Below are the code and all the weights of a small trained network. Each question names an input and a target symbol and asks about switching units off, where a switched-off unit gives its printed mean instead of its output.

import numpy as np


def w(rows, s, z=0):
    codes = np.array(rows[::2]) - 128.0
    scale = np.full(codes.shape[1], s)
    scale[-1] = z or s
    return codes * scale


def f(y):
    return np.maximum(y, 0)


def softmax(a):
    e = np.exp(a - a.max(-1, keepdims=True))
    return e / e.sum(-1, keepdims=True)


def log_softmax(a):
    a = a - a.max(-1, keepdims=True)
    return a - np.log(np.exp(a).sum(-1, keepdims=True))


def net(x, mask):
    ids = ['Δγεημξσψω'.index(c) for c in x.split()]
    T = len(ids)
    res = E[ids] + P[:T]
    q, k, v = (res @ M[0].T for M in (Q, K, V))
    z = softmax(np.where(np.tri(T) > 0, q @ k.T / 3**0.5, -1e9)) @ v
    res = res + np.where(mask[0], z, O[0][:, -1]) @ O[0][:, :-1]
    y = f(res @ A[0][:, :-1].T + A[0][:, -1])
    res = res + np.where(mask[1:13], y, B[0][:, -1]) @ B[0][:, :-1]
    return log_softmax(res[-1] @ U[:, :-1].T + U[:, -1])


Q, K, V, O, A, B = {}, {}, {}, {}, {}, {}
E = w([
[52,46,142,198,193],'Δ',
[59,15,110,248,167],'γ',
[133,56,122,227,179],'ε',
[232,180,87,199,118],'η',
[169,92,155,184,70],'μ',
[109,23,168,191,163],'ξ',
[75,252,128,80,63],'σ',
[112,121,25,187,112],'ψ',
[85,67,108,218,199],'ω',
],0.013)
P = w([
[244,6,106,23,187],'0',
[146,54,123,211,194],'1',
[132,80,138,234,179],'2',
[125,92,131,237,158],'3',
[110,100,128,239,140],'4',
[103,111,128,234,123],'5',
[100,118,123,233,107],'6',
[102,127,120,232,90],'7',
[89,139,126,234,82],'8',
[82,151,123,240,74],'9',
[76,154,126,237,55],'10',
[65,170,115,247,47],'11',
[65,173,118,253,33],'12',
[69,164,115,248,13],'13',
],0.0061)
Q[0] = w([
[151,184,158,30,116],'h1',
[99,183,129,155,106],'h1',
[89,90,138,250,94],'h1',
],0.023)
K[0] = w([
[160,27,144,125,248],'h1',
[161,122,88,34,102],'h1',
[105,190,125,92,4],'h1',
],0.016)
V[0] = w([
[105,48,221,135,92],'h1',
[154,101,8,217,104],'h1',
[17,97,93,146,182],'h1',
],0.012)
O[0] = w([
[143,104,166,150,5,153],'h1',
[159,164,32,211,129,254],'h1',
[87,55,13,85,53,84],'h1',
],0.012,0.0063)
A[0] = w([
[87,123,158,134,195,89],'n1',
[80,209,143,91,47,188],'n2',
[202,186,179,139,88,226],'n3',
[110,137,217,83,150,127],'n4',
[185,92,160,161,94,139],'n5',
[138,141,73,158,117,159],'n6',
[128,197,113,144,118,106],'n7',
[75,51,80,28,106,56],'n8',
[156,34,150,165,96,255],'n9',
[156,204,102,155,187,123],'n10',
[145,12,98,119,63,14],'n11',
[26,82,140,31,43,117],'n12',
],0.011,0.0063)
B[0] = w([
[152,141,149,98,91,164],'n1',
[98,119,130,76,207,147],'n2',
[68,91,126,140,142,206],'n3',
[186,103,137,195,128,144],'n4',
[147,167,107,156,130,199],'n5',
[162,109,152,114,158,218],'n6',
[151,128,159,99,124,165],'n7',
[75,47,113,101,122,137],'n8',
[84,178,94,91,107,251],'n9',
[114,111,158,105,83,199],'n10',
[186,153,198,78,140,161],'n11',
[119,121,149,251,90,144],'n12',
],0.013,0.016)
U = w([
[108,50,116,121,82,51],'Δ',
[147,106,112,70,88,62],'γ',
[206,255,98,51,170,79],'ε',
[213,99,208,178,149,78],'η',
[85,183,90,192,108,163],'μ',
[134,192,169,67,56,15],'ξ',
[64,118,141,65,174,185],'σ',
[169,18,40,161,173,105],'ψ',
[80,115,75,29,162,254],'ω',
],0.0069,0.0045)

Each question gives the input, a string of symbols that net reads in full, and the target symbol t.
The units are the heads (3 rows each of Q, K, V and O) and the neurons (one row each of A and B). Each row of codes is followed by its name. A weight is (code - 128) times the scale printed after its matrix; where a second scale follows, it is the last column's (O, A, B and U).
mask holds one flag per unit, heads first, then neurons. A switched-off unit (its flag False) gives its mean, the last column of its rows in O or B, instead of its output. The means were averaged over made-up inputs and are rounded, as every weight is.
A unit's drop is (log p(t) with every unit on - log p(t) with that unit switched off) / (log p(t) with every unit on - log p(t) with every unit switched off).
The circuit of an input: a set's keep is (log p(t) with only the set's units on - log p(t) with every unit switched off) / (log p(t) with every unit on - log p(t) with every unit switched off). Starting from the 12 units with the biggest drops (on a tie, the unit counted first), units are removed one at a time, each time the one whose removal leaves the highest keep (on an exact tie, the one counted first), for as long as the keep stays at least 0.8.
circuit, biggest first: the units of the circuit, biggest drop first
k most important neurons: the k neurons with the biggest drops, biggest first
drop of u: that unit's drop, to one decimal
input σ ε ξ μ Δ, target η: circuit, biggest first => (h1; n4)
input μ ε η ξ σ, target σ: circuit, biggest first => (n2; n3; h1)
input σ ε ε ε η μ μ ψ, target η: most important neuron => (n9)
input γ ψ ξ η Δ ξ, target η: circuit, biggest first => (h1; n9; n10)
input σ ε μ ε ξ, target η: circuit, biggest first => (h1; n4)
input μ μ η ε ε ε ε ω, target η: circuit, biggest first => (h1; n9; n10)
input ε μ ξ, target μ: circuit, biggest first => (h1; n9; n5)
input ω ε ω, target ω: circuit, biggest first => (h1; n8; n11; n9)
input ε ξ ξ μ ε ψ ε ε Δ, target ψ: circuit, biggest first => (h1; n6)
input σ ε μ ε ε μ σ ξ Δ ξ ε σ, target η: 3 most important neurons => (n4; n9; n12)
input ε μ ε ε ε ε σ ε ε ε σ, target σ: 2 most important neurons => (n2; n9)
input σ ε ε Δ ε ε ω μ μ, target η: drop of n9 => 0.2
input ε σ ξ ξ ψ η γ, target ω: drop of h1 => 0.9
input μ Δ ψ Δ, target ψ: drop of h1 => 1.1
input ξ ψ μ ε, target μ: drop of n9 => 0.2
input ε ε ω ξ ω ε ε ε ε η ε σ, target ω: most important neuron => (n2)
